Below is a small trained network, with its code and all its weights. Each question gives an input and a class and asks what happens when units are switched off, that is, made to give their printed mean instead of their output.

import numpy as np


def w(rows, s, z=0):
    codes = np.array(rows[::2]) - 128.0
    scale = np.full(codes.shape[1], s)
    scale[-1] = z or s
    return codes * scale


def norm(h):
    return h / np.sqrt((h * h).mean(-1, keepdims=True) + 1e-5)


def f(y):
    return y / 2 * (1 + np.tanh(0.7978845608 * (y + 0.044715 * y**3)))


def log_softmax(a):
    a = a - a.max(-1, keepdims=True)
    return a - np.log(np.exp(a).sum(-1, keepdims=True))


def net(x, mask):
    res = np.array(x, float).reshape(1, 8) / 4 @ E
    u = 0
    for l in range(4):
        y = f(norm(res) @ A[l][:, :-1].T + A[l][:, -1])
        res = res + np.where(mask[u : u + 10], y, B[l][:, -1]) @ B[l][:, :-1]
        u += 10
    return log_softmax(norm(res)[-1] @ U[:, :-1].T + U[:, -1])


A, B = {}, {}
E = w([
[130,121,144,143,135,136,156],'x0',
[142,132,117,126,129,108,122],'x1',
[15,185,65,32,119,85,230],'x2',
[2,128,161,191,201,31,96],'x3',
[132,129,122,130,127,120,126],'x4',
[134,131,124,127,128,121,123],'x5',
[125,128,124,125,124,127,122],'x6',
[110,48,180,109,19,65,157],'x7',
],0.0082)
A[0] = w([
[93,143,116,127,170,89,147,43],'0.n1',
[98,35,106,164,115,110,102,60],'0.n2',
[106,137,103,231,174,161,74,187],'0.n3',
[108,103,122,137,111,68,100,142],'0.n4',
[107,254,106,85,151,125,221,62],'0.n5',
[148,64,166,184,93,128,149,119],'0.n6',
[87,116,171,51,194,79,148,103],'0.n7',
[158,146,146,79,69,222,143,253],'0.n8',
[85,113,122,152,156,129,76,115],'0.n9',
[125,170,74,88,156,136,140,155],'0.n10',
],0.0085,0.0045)
B[0] = w([
[20,145,119,129,132,180,100,139],'0.n1',
[115,190,210,164,162,86,70,143],'0.n2',
[199,68,51,187,149,38,205,219],'0.n3',
[150,173,179,158,110,182,118,160],'0.n4',
[97,70,134,4,138,179,107,212],'0.n5',
[185,149,146,9,173,130,64,175],'0.n6',
[48,215,79,199,83,134,131,163],'0.n7',
[255,85,72,78,170,67,149,254],'0.n8',
[142,126,129,218,142,82,207,153],'0.n9',
[121,141,171,104,213,207,132,187],'0.n10',
],0.0068)
A[1] = w([
[50,130,235,178,96,70,93,126],'1.n1',
[143,124,185,104,174,167,144,104],'1.n2',
[117,119,130,107,112,74,183,146],'1.n3',
[56,217,116,176,172,126,139,2],'1.n4',
[96,94,80,46,64,141,194,106],'1.n5',
[139,92,133,60,124,197,121,116],'1.n6',
[142,88,194,223,158,109,82,111],'1.n7',
[17,181,118,62,150,71,197,73],'1.n8',
[135,165,101,73,1,130,154,147],'1.n9',
[199,112,103,158,89,130,104,118],'1.n10',
],0.0093,0.0051)
B[1] = w([
[141,175,213,23,145,131,82,218],'1.n1',
[149,121,78,93,59,127,103,145],'1.n2',
[207,188,87,183,112,114,111,171],'1.n3',
[113,114,33,168,128,208,111,172],'1.n4',
[102,117,125,178,237,79,77,243],'1.n5',
[135,92,143,48,122,116,129,219],'1.n6',
[131,120,130,22,204,47,117,232],'1.n7',
[129,150,209,244,43,173,109,254],'1.n8',
[145,2,119,166,147,31,215,211],'1.n9',
[184,168,141,106,75,203,197,221],'1.n10',
],0.0072,0.0051)
A[2] = w([
[250,127,125,118,83,151,136,134],'2.n1',
[170,137,126,157,110,129,155,107],'2.n2',
[133,76,83,140,98,118,198,66],'2.n3',
[70,69,70,178,146,73,166,202],'2.n4',
[131,122,165,186,130,98,103,164],'2.n5',
[121,114,168,140,54,152,119,68],'2.n6',
[121,67,88,182,148,95,85,171],'2.n7',
[141,170,106,179,128,197,171,112],'2.n8',
[98,196,145,95,191,127,135,119],'2.n9',
[116,155,182,191,104,144,145,1],'2.n10',
],0.012,0.005)
B[2] = w([
[53,128,138,164,99,164,104,245],'2.n1',
[95,118,83,166,150,151,98,144],'2.n2',
[173,129,151,143,183,108,107,151],'2.n3',
[216,137,120,155,143,128,146,191],'2.n4',
[135,136,117,43,96,128,160,159],'2.n5',
[110,98,140,172,49,116,137,128],'2.n6',
[193,178,103,124,167,117,189,164],'2.n7',
[101,86,101,202,154,170,5,145],'2.n8',
[97,38,122,86,127,136,81,156],'2.n9',
[125,183,132,131,53,171,141,135],'2.n10',
],0.011)
A[3] = w([
[84,89,144,107,45,124,62,81],'3.n1',
[132,158,157,79,191,184,192,149],'3.n2',
[145,221,26,149,132,251,117,113],'3.n3',
[156,71,188,109,85,83,78,32],'3.n4',
[157,102,130,120,61,100,209,209],'3.n5',
[179,59,106,178,65,175,75,124],'3.n6',
[147,130,187,146,26,134,142,103],'3.n7',
[124,165,176,93,153,46,111,136],'3.n8',
[95,57,131,135,49,121,177,252],'3.n9',
[141,90,132,76,88,147,127,18],'3.n10',
],0.011,0.0045)
B[3] = w([
[133,160,87,175,131,73,162,189],'3.n1',
[104,115,47,77,65,144,118,180],'3.n2',
[74,49,178,144,157,202,82,253],'3.n3',
[102,118,189,69,70,108,113,183],'3.n4',
[153,183,106,176,152,93,141,204],'3.n5',
[7,187,147,172,122,101,134,246],'3.n6',
[115,203,154,103,54,90,205,180],'3.n7',
[178,77,127,148,133,157,87,188],'3.n8',
[164,177,123,111,133,122,139,193],'3.n9',
[83,178,135,128,65,97,153,153],'3.n10',
],0.012,0.0065)
U = w([
[37,84,141,235,176,213,82,159],'0',
[202,107,94,202,202,75,187,235],'1',
[65,205,203,183,38,59,191,155],'2',
[172,82,248,54,132,55,52,3],'3',
[79,44,62,15,160,197,161,1],'4',
],0.012,0.0058)

Each question gives the input, the list of numbers given to net, and the class t.
The units are the neurons (one row each of A and B). Each row of codes is followed by its name. A weight is (code - 128) times the scale printed after its matrix; where a second scale follows, it is the last column's (A, B and U).
mask holds one flag per neuron, layer by layer. A switched-off neuron (its flag False) gives its mean, the last column of its row in B, instead of its output. The means were averaged over made-up inputs and are rounded, as every weight is.
A unit's drop is (log p(t) with every unit on - log p(t) with that unit switched off) / (log p(t) with every unit on - log p(t) with every unit switched off).
The circuit of an input: a set's keep is (log p(t) with only the set's units on - log p(t) with every unit switched off) / (log p(t) with every unit on - log p(t) with every unit switched off). Starting from the 12 units with the biggest drops (on a tie, the unit counted first), units are removed one at a time, each time the one whose removal leaves the highest keep (on an exact tie, the one counted first), for as long as the keep stays at least 0.8.
circuit, biggest first: the units of the circuit, biggest drop first
top k neurons: the k neurons with the biggest drops, biggest first
top k neurons in layer l: the k neurons of layer l with the biggest drops, biggest first
drop when u is switched off: that unit's drop, to one decimal
input [2,7,0,5,-4,2,-4,5], class 3: top 2 neurons => 1.n1, 1.n7
input [3,6,8,-1,1,8,-7,1], class 1: circuit, biggest first => 1.n5, 2.n4
input [-1,6,0,-3,-8,6,-6,-7], class 0: circuit, biggest first => 3.n3
input [-5,6,-5,8,-6,-4,7,1], class 3: top 3 neurons => 1.n1, 0.n8, 1.n7
input [0,4,5,7,-7,7,2,0], class 0: circuit, biggest first => 1.n4, 0.n7, 0.n1
input [-3,1,8,1,4,-2,8,-2], class 0: top 3 neurons in layer 1 => 1.n8, 1.n7, 1.n1
input [4,6,1,-4,6,1,-8,6], class 1: top 4 neurons => 1.n9, 1.n8, 1.n5, 1.n1
input [-6,-1,7,0,-7,-1,-3,1], class 1: top 3 neurons => 0.n5, 0.n7, 0.n6
input [0,-6,-6,8,4,0,7,1], class 3: top 3 neurons in layer 1 => 1.n1, 1.n7, 1.n9
input [-6,-1,1,-6,-4,0,-3,4], class 1: top 3 neurons in layer 1 => 1.n9, 1.n8, 1.n5
input [1,-4,-3,8,-7,7,-6,0], class 1: top 4 neurons => 0.n3, 0.n9, 2.n7, 0.n5
input [6,4,6,1,6,-3,-3,-5], class 0: top 3 neurons => 1.n8, 0.n7, 0.n8
input [5,-7,8,-1,-2,-1,-8,4], class 1: top 2 neurons => 1.n5, 1.n9
input [-1,7,-8,6,7,2,2,1], class 3: circuit, biggest first => 1.n7
input [-8,6,2,-2,3,6,-7,-8], class 4: top 2 neurons => 0.n5, 1.n8
input [-1,7,-5,2,6,4,-7,2], class 3: top 2 neurons => 1.n7, 0.n8
input [7,8,-7,0,8,-7,1,4], class 2: top 2 neurons in layer 2 => 2.n1, 2.n3
input [1,-5,-6,-8,-8,-5,4,1], class 2: top 2 neurons in layer 3 => 3.n7, 3.n6
input [-2,-2,8,5,2,5,4,-7], class 0: drop when 1.n8 is switched off => 0.2
input [-6,-7,8,5,-8,5,2,-2], class 0: top neuron => 1.n8
input [5,5,-6,3,-5,2,-2,4], class 3: drop when 1.n7 is switched off => 0.1
input [-6,2,0,3,-3,0,5,4], class 3: drop when 1.n1 is switched off => 0.8
input [4,8,2,-6,-1,7,-4,-6], class 4: drop when 0.n5 is switched off => 0.2
